Below are the code and all the weights of a small trained network. Each question names an input and a target symbol and asks about switching units off, where a switched-off unit gives its printed mean instead of its output.

import numpy as np


def w(rows, s, z=0):
    codes = np.array(rows[::2]) - 128.0
    scale = np.full(codes.shape[1], s)
    scale[-1] = z or s
    return codes * scale


def softmax(a):
    e = np.exp(a - a.max(-1, keepdims=True))
    return e / e.sum(-1, keepdims=True)


def log_softmax(a):
    a = a - a.max(-1, keepdims=True)
    return a - np.log(np.exp(a).sum(-1, keepdims=True))


def net(x, mask):
    ids = ['Λδεηθπσψ'.index(c) for c in x.split()]
    T = len(ids)
    res = E[ids] + P[:T]
    u = 0
    for l in range(2):
        r = res
        for j in range(3):
            rows = slice(3 * j, 3 * j + 3)
            q, k, v = (r @ M[l][rows].T for M in (Q, K, V))
            z = softmax(np.where(np.tri(T) > 0, q @ k.T / 3**0.5, -1e9)) @ v
            o = O[l][rows]
            res = res + np.where(mask[u + j], z, o[:, -1]) @ o[:, :-1]
        u += 3
    return log_softmax(res[-1] @ U[:, :-1].T + U[:, -1])


Q, K, V, O = {}, {}, {}, {}
E = w([
[242,121,152,87,249,94,92,20],'Λ',
[42,68,43,53,195,143,205,168],'δ',
[133,204,113,118,70,233,3,127],'ε',
[115,44,32,179,78,93,42,65],'η',
[171,188,106,221,120,79,162,220],'θ',
[52,56,216,166,242,139,55,196],'π',
[105,197,237,67,130,209,215,89],'σ',
[61,47,210,203,48,102,208,57],'ψ',
],0.0063)
P = w([
[192,170,148,211,214,68,126,234],'0',
[103,116,113,121,109,130,135,138],'1',
[136,127,126,87,101,113,123,116],'2',
[125,45,89,122,116,228,167,118],'3',
[21,169,120,71,114,72,112,105],'4',
[152,135,127,91,107,114,114,112],'5',
[123,27,82,102,88,254,170,99],'6',
[21,163,115,62,103,80,111,87],'7',
[167,157,142,142,145,97,112,136],'8',
],0.0081)
Q[0] = w([
[93,113,130,97,162,120,97,128],'L0H0',
[151,109,138,153,84,153,147,108],'L0H0',
[128,108,94,112,97,197,133,149],'L0H0',
[110,208,111,55,109,66,125,120],'L0H1',
[178,104,154,139,157,255,122,166],'L0H1',
[174,32,148,198,164,215,98,149],'L0H1',
[41,177,142,73,91,60,89,98],'L0H2',
[198,122,76,187,129,156,24,132],'L0H2',
[88,182,97,125,123,71,26,106],'L0H2',
],0.008)
K[0] = w([
[117,121,148,142,185,105,140,161],'L0H0',
[138,108,129,124,88,187,139,103],'L0H0',
[84,54,108,91,123,145,181,86],'L0H0',
[92,157,53,8,30,212,144,37],'L0H1',
[190,205,224,160,247,119,48,237],'L0H1',
[189,107,203,239,236,87,72,232],'L0H1',
[11,78,102,28,1,217,108,10],'L0H2',
[222,211,70,189,132,82,5,130],'L0H2',
[126,141,53,97,36,185,40,26],'L0H2',
],0.0076)
V[0] = w([
[12,39,49,45,83,217,134,58],'L0H0',
[147,163,95,165,205,39,136,201],'L0H0',
[255,211,171,242,236,13,121,232],'L0H0',
[165,149,55,47,135,163,169,112],'L0H1',
[118,204,215,144,203,139,49,182],'L0H1',
[137,176,66,65,80,184,153,97],'L0H1',
[116,138,53,108,56,191,9,85],'L0H2',
[84,121,161,108,133,162,222,177],'L0H2',
[189,243,84,191,159,36,57,173],'L0H2',
],0.0055)
O[0] = w([
[129,94,96,49,68,168,142,120,44],'L0H0',
[84,153,101,149,211,101,105,169,198],'L0H0',
[103,151,145,186,200,89,117,138,255],'L0H0',
[147,197,43,76,177,125,178,108,97],'L0H1',
[173,100,207,110,176,210,86,202,219],'L0H1',
[149,204,78,64,115,116,138,108,67],'L0H1',
[110,141,94,84,104,116,10,120,61],'L0H2',
[44,150,142,124,123,174,220,163,149],'L0H2',
[254,118,120,166,113,112,109,190,184],'L0H2',
],0.0054,0.0029)
Q[1] = w([
[3,233,138,144,85,93,130,196],'L1H0',
[16,180,133,133,86,9,114,96],'L1H0',
[146,239,175,67,191,101,19,104],'L1H0',
[127,64,6,122,90,79,48,111],'L1H1',
[219,87,149,162,86,228,183,117],'L1H1',
[54,202,200,73,161,106,158,95],'L1H1',
[157,170,184,169,50,103,73,139],'L1H2',
[198,98,86,147,124,163,171,226],'L1H2',
[61,136,177,114,131,94,74,33],'L1H2',
],0.0065)
K[1] = w([
[51,131,114,101,38,201,143,170],'L1H0',
[62,90,75,83,4,140,149,100],'L1H0',
[200,159,123,29,88,201,62,60],'L1H0',
[137,82,23,135,103,77,51,129],'L1H1',
[161,207,205,254,217,64,132,192],'L1H1',
[100,156,157,53,69,167,217,80],'L1H1',
[180,113,189,171,91,160,57,127],'L1H2',
[141,138,141,164,221,92,125,212],'L1H2',
[124,86,104,62,19,172,107,29],'L1H2',
],0.0083)
V[1] = w([
[87,185,96,138,82,239,86,218],'L1H0',
[159,67,92,103,202,150,22,131],'L1H0',
[204,226,180,69,186,177,68,71],'L1H0',
[82,2,7,78,151,109,69,151],'L1H1',
[7,46,185,66,155,213,201,87],'L1H1',
[122,44,89,180,101,67,55,115],'L1H1',
[155,143,213,152,92,144,40,124],'L1H2',
[82,50,87,78,94,196,116,77],'L1H2',
[113,180,62,127,200,78,172,192],'L1H2',
],0.0053)
O[1] = w([
[36,160,146,5,63,91,49,255,120],'L1H0',
[146,86,58,139,190,194,56,152,157],'L1H0',
[185,213,125,128,178,253,88,120,137],'L1H0',
[180,43,44,135,136,120,110,177,70],'L1H1',
[154,88,179,132,171,166,194,167,80],'L1H1',
[131,61,99,205,72,83,58,99,126],'L1H1',
[155,156,198,163,88,139,77,129,157],'L1H2',
[81,111,118,152,151,153,101,116,1],'L1H2',
[166,122,67,73,139,107,179,178,198],'L1H2',
],0.0066,0.0087)
U = w([
[193,149,61,184,211,233,145,13,80],'Λ',
[116,71,28,70,194,126,190,195,197],'δ',
[81,205,119,78,95,176,13,172,200],'ε',
[95,53,42,187,102,86,63,76,120],'η',
[209,185,136,75,23,12,146,158,7],'θ',
[147,2,227,138,156,196,95,227,63],'π',
[93,240,196,86,154,197,180,105,137],'σ',
[75,91,209,205,76,94,166,26,197],'ψ',
],0.0043,0.0015)

Each question gives the input, a string of symbols that net reads in full, and the target symbol t.
The units are the heads (3 rows each of Q, K, V and O). Each row of codes is followed by its name. A weight is (code - 128) times the scale printed after its matrix; where a second scale follows, it is the last column's (O and U).
mask holds one flag per head, layer by layer. A switched-off head (its flag False) gives its mean, the last column of its rows in O, instead of its output. The means were averaged over made-up inputs and are rounded, as every weight is.
A unit's drop is (log p(t) with every unit on - log p(t) with that unit switched off) / (log p(t) with every unit on - log p(t) with every unit switched off).
The circuit of an input: a set's keep is (log p(t) with only the set's units on - log p(t) with every unit switched off) / (log p(t) with every unit on - log p(t) with every unit switched off). Starting from all 6 units, units are removed one at a time, each time the one whose removal leaves the highest keep (on an exact tie, the one counted first), for as long as the keep stays at least 0.8.
circuit, biggest first: the units of the circuit, biggest drop first
unit that matters most: the unit with the biggest drop
heads that matter: for each layer, one digit per head in row order, 1 if its drop is at least 0.15 and else 0, layers parted by /
input π Λ Λ ε Λ ε Λ, target π: circuit, biggest first : (L0H1)
input Λ η η δ, target Λ: circuit, biggest first : (L1H0, L0H2)
input π σ σ σ θ, target σ: circuit, biggest first : (L1H1, L0H2)
input θ ε Λ ψ Λ π θ, target θ: heads that matter : 101 / 011
input ε η Λ θ, target ε: heads that matter : 011 / 110
input ε θ σ ψ π θ ψ, target ε: heads that matter : 111 / 110
input η Λ π δ ψ θ σ, target η: circuit, biggest first : (L1H1, L0H0, L0H2, L1H0)
input ε ε θ π, target ε: circuit, biggest first : (L1H1, L1H0, L0H2, L0H0)
input δ ε Λ δ η π ε, target δ: heads that matter : 100 / 001
input π δ θ Λ Λ, target δ: circuit, biggest first : (L1H1, L0H1, L1H2, L0H2)
input σ ε ε δ, target σ: circuit, biggest first : (L1H1, L0H2, L1H0)
input θ δ Λ π θ θ ε, target θ: circuit, biggest first : (L1H2, L0H0, L0H2)
input η ε δ η ψ σ σ, target η: circuit, biggest first : (L0H0, L1H1, L0H2, L1H0)
input σ Λ ε Λ, target σ: heads that matter : 001 / 010
input Λ θ ε δ Λ θ δ θ, target δ: circuit, biggest first : (L1H1, L0H0, L0H1)
input π η θ Λ δ π, target π: circuit, biggest first : (L0H1, L1H1)
input π η η δ, target π: heads that matter : 010 / 000
input θ ε Λ π π δ δ σ π, target π: unit that matters most : L1H1
input σ ε η δ θ δ Λ θ, target δ: heads that matter : 110 / 010
input δ σ η π, target δ: unit that matters most : L1H2
input ε θ Λ σ δ δ, target δ: heads that matter : 011 / 011
input δ δ ε Λ δ, target δ: heads that matter : 010 / 011
